Below is a small trained network, with its code and all its weights. Each question gives an input and a target symbol and asks what happens when units are switched off, that is, made to give their printed mean instead of their output.

import numpy as np


def w(rows, s, z=0):
    codes = np.array(rows[::2]) - 128.0
    scale = np.full(codes.shape[1], s)
    scale[-1] = z or s
    return codes * scale


def norm(h):
    return h / np.sqrt((h * h).mean(-1, keepdims=True) + 1e-5)


def softmax(a):
    e = np.exp(a - a.max(-1, keepdims=True))
    return e / e.sum(-1, keepdims=True)


def log_softmax(a):
    a = a - a.max(-1, keepdims=True)
    return a - np.log(np.exp(a).sum(-1, keepdims=True))


def net(x, mask):
    ids = ['ΓΩαβδεζηθμξπστ'.index(c) for c in x.split()]
    T = len(ids)
    res = E[ids] + P[:T]
    u = 0
    for l in range(2):
        r = norm(res)
        for j in range(3):
            rows = slice(3 * j, 3 * j + 3)
            q, k, v = (r @ M[l][rows].T for M in (Q, K, V))
            z = softmax(np.where(np.tri(T) > 0, q @ k.T / 3**0.5, -1e9)) @ v
            o = O[l][rows]
            res = res + np.where(mask[u + j], z, o[:, -1]) @ o[:, :-1]
        u += 3
    return log_softmax(norm(res)[-1] @ U[:, :-1].T + U[:, -1])


Q, K, V, O = {}, {}, {}, {}
E = w([
[115,83,104,116,61,86,182],'Γ',
[111,56,174,157,97,96,78],'Ω',
[154,99,146,138,140,126,98],'α',
[148,137,175,167,143,119,82],'β',
[141,167,201,189,68,134,117],'δ',
[163,123,141,145,113,123,129],'ε',
[164,121,165,145,126,104,97],'ζ',
[142,123,166,82,127,189,109],'η',
[91,77,43,147,130,61,151],'θ',
[198,153,46,142,93,86,162],'μ',
[131,132,172,176,135,121,89],'ξ',
[108,172,100,136,149,69,94],'π',
[212,207,124,254,66,126,85],'σ',
[169,143,120,10,129,109,105],'τ',
],0.0024)
P = w([
[172,149,144,130,178,72,208],'0',
[177,105,90,133,187,116,118],'1',
[174,104,85,145,56,113,76],'2',
[125,136,76,180,188,233,197],'3',
[116,131,116,115,185,137,105],'4',
[137,139,98,133,55,140,51],'5',
[83,169,122,176,143,254,169],'6',
],0.0024)
Q[0] = w([
[167,42,104,29,137,64,83],'0.h1',
[130,124,177,26,87,95,77],'0.h1',
[118,232,109,136,64,187,148],'0.h1',
[62,166,158,104,84,140,151],'0.h2',
[116,159,137,122,156,69,158],'0.h2',
[117,176,112,114,58,164,116],'0.h2',
[166,175,11,113,2,98,125],'0.h3',
[136,109,96,184,45,189,78],'0.h3',
[164,130,170,64,111,3,17],'0.h3',
],0.0066)
K[0] = w([
[159,67,82,186,128,82,157],'0.h1',
[150,110,156,197,151,94,149],'0.h1',
[143,216,170,120,155,138,92],'0.h1',
[150,133,170,102,142,192,115],'0.h2',
[158,94,120,117,193,127,166],'0.h2',
[164,145,188,120,88,164,120],'0.h2',
[196,163,102,186,161,67,171],'0.h3',
[108,161,120,172,112,2,111],'0.h3',
[145,53,218,156,131,126,171],'0.h3',
],0.0076)
V[0] = w([
[99,132,131,111,106,101,144],'0.h1',
[94,105,92,158,138,64,177],'0.h1',
[87,102,150,233,140,153,173],'0.h1',
[130,180,143,2,90,125,83],'0.h2',
[148,143,120,93,134,199,176],'0.h2',
[97,84,131,161,86,79,89],'0.h2',
[94,131,136,136,142,91,29],'0.h3',
[103,196,79,110,177,123,112],'0.h3',
[152,211,114,38,116,169,135],'0.h3',
],0.0037)
O[0] = w([
[151,180,162,135,134,134,165,53],'0.h1',
[116,206,144,152,133,86,135,151],'0.h1',
[112,118,87,183,113,76,178,91],'0.h1',
[153,102,141,176,101,16,151,8],'0.h2',
[117,110,81,177,161,155,163,53],'0.h2',
[138,195,119,108,101,81,131,139],'0.h2',
[178,153,97,155,176,91,143,92],'0.h3',
[117,204,65,141,146,172,113,72],'0.h3',
[110,253,176,93,99,201,134,31],'0.h3',
],0.0035,0.0014)
Q[1] = w([
[117,185,72,111,181,132,151],'1.h1',
[165,96,156,210,182,154,136],'1.h1',
[89,160,134,177,185,132,183],'1.h1',
[171,132,162,140,207,165,125],'1.h2',
[166,147,113,39,91,133,41],'1.h2',
[166,152,101,176,2,66,71],'1.h2',
[167,110,135,185,46,185,116],'1.h3',
[214,141,182,168,215,140,110],'1.h3',
[84,191,153,113,197,152,157],'1.h3',
],0.0074)
K[1] = w([
[90,162,2,52,164,158,51],'1.h1',
[100,63,115,220,97,211,126],'1.h1',
[63,61,94,85,124,186,28],'1.h1',
[107,175,76,80,100,129,46],'1.h2',
[163,146,197,26,140,147,203],'1.h2',
[159,128,253,149,128,72,198],'1.h2',
[215,78,223,201,160,146,96],'1.h3',
[194,154,80,143,44,200,140],'1.h3',
[18,157,93,143,103,203,134],'1.h3',
],0.0066)
V[1] = w([
[83,147,175,97,160,103,172],'1.h1',
[101,120,99,84,159,139,51],'1.h1',
[98,161,70,65,172,90,126],'1.h1',
[170,133,154,253,130,152,106],'1.h2',
[38,115,141,166,110,107,135],'1.h2',
[168,171,126,105,125,78,74],'1.h2',
[173,160,130,185,113,126,119],'1.h3',
[115,94,78,99,92,103,180],'1.h3',
[160,126,134,120,124,142,220],'1.h3',
],0.0054)
O[1] = w([
[101,109,102,179,156,190,131,151],'1.h1',
[159,113,127,167,86,94,77,91],'1.h1',
[157,122,180,173,147,169,27,77],'1.h1',
[161,147,193,244,75,195,171,151],'1.h2',
[169,51,128,150,214,131,99,6],'1.h2',
[3,119,105,156,103,130,151,177],'1.h2',
[211,128,96,93,141,87,136,143],'1.h3',
[102,128,93,158,41,163,149,65],'1.h3',
[143,111,106,116,20,78,26,136],'1.h3',
],0.0044,0.0023)
U = w([
[38,114,84,40,140,44,96,128],'Γ',
[93,27,139,158,160,11,137,140],'Ω',
[180,39,213,170,111,168,116,59],'α',
[111,116,189,163,216,84,71,252],'β',
[235,162,106,96,160,31,158,174],'δ',
[198,142,134,118,38,78,56,130],'ε',
[88,144,163,126,121,63,248,200],'ζ',
[150,88,170,48,116,235,163,29],'η',
[127,53,24,114,235,155,100,170],'θ',
[39,153,73,156,1,167,104,80],'μ',
[106,97,152,181,200,192,187,154],'ξ',
[87,212,59,222,183,156,54,108],'π',
[172,171,147,205,105,141,147,69],'σ',
[87,220,181,21,149,195,80,99],'τ',
],0.0091,0.0025)

Each question gives the input, a string of symbols that net reads in full, and the target symbol t.
The units are the heads (3 rows each of Q, K, V and O). Each row of codes is followed by its name. A weight is (code - 128) times the scale printed after its matrix; where a second scale follows, it is the last column's (O and U).
mask holds one flag per head, layer by layer. A switched-off head (its flag False) gives its mean, the last column of its rows in O, instead of its output. The means were averaged over made-up inputs and are rounded, as every weight is.
A unit's drop is (log p(t) with every unit on - log p(t) with that unit switched off) / (log p(t) with every unit on - log p(t) with every unit switched off).
The circuit of an input: a set's keep is (log p(t) with only the set's units on - log p(t) with every unit switched off) / (log p(t) with every unit on - log p(t) with every unit switched off). Starting from all 6 units, units are removed one at a time, each time the one whose removal leaves the highest keep (on an exact tie, the one counted first), for as long as the keep stays at least 0.8.
units of the circuit, in order: the units of the circuit, biggest drop first
unit that matters most: the unit with the biggest drop
which heads matter: for each layer, one digit per head in row order, 1 if its drop is at least 0.15 and else 0, layers parted by /
input ξ θ τ ξ, target τ: unit that matters most => 0.h3
input ε ζ η α, target η: which heads matter => 100 / 100
input Γ σ ξ Ω δ ξ, target θ: units of the circuit, in order => (1.h2; 0.h1; 1.h1)
input α τ η β, target τ: which heads matter => 101 / 010
input δ σ π β δ, target ζ: which heads matter => 010 / 110
input α θ τ Γ π ζ α, target π: which heads matter => 001 / 100
input Ω β η ζ, target η: which heads matter => 100 / 000
input Γ η α ε, target η: units of the circuit, in order => (0.h1; 0.h3; 1.h2)
input σ ζ σ ξ τ Ω, target ζ: units of the circuit, in order => (1.h1; 1.h3)
input Γ ζ α, target θ: which heads matter => 000 / 110
input σ ε ζ ζ π, target β: units of the circuit, in order => (1.h1; 1.h3)
input η Γ τ α, target τ: units of the circuit, in order => (0.h3; 0.h1)
input ζ α η Γ, target η: units of the circuit, in order => (0.h1; 1.h2)
input μ ξ α ζ α, target ε: which heads matter => 001 / 100
input ζ Γ τ Γ, target τ: units of the circuit, in order => (0.h1; 0.h3)
input π α σ ε ζ η, target π: units of the circuit, in order => (1.h1; 0.h3; 0.h2; 1.h3)
input δ ζ ζ σ δ, target ζ: units of the circuit, in order => (1.h1)
input ζ σ η τ ζ α α, target ζ: units of the circuit, in order => (1.h1; 0.h2)
input ζ σ ζ, target μ: which heads matter => 100 / 110
input π η μ α, target μ: which heads matter => 000 / 110
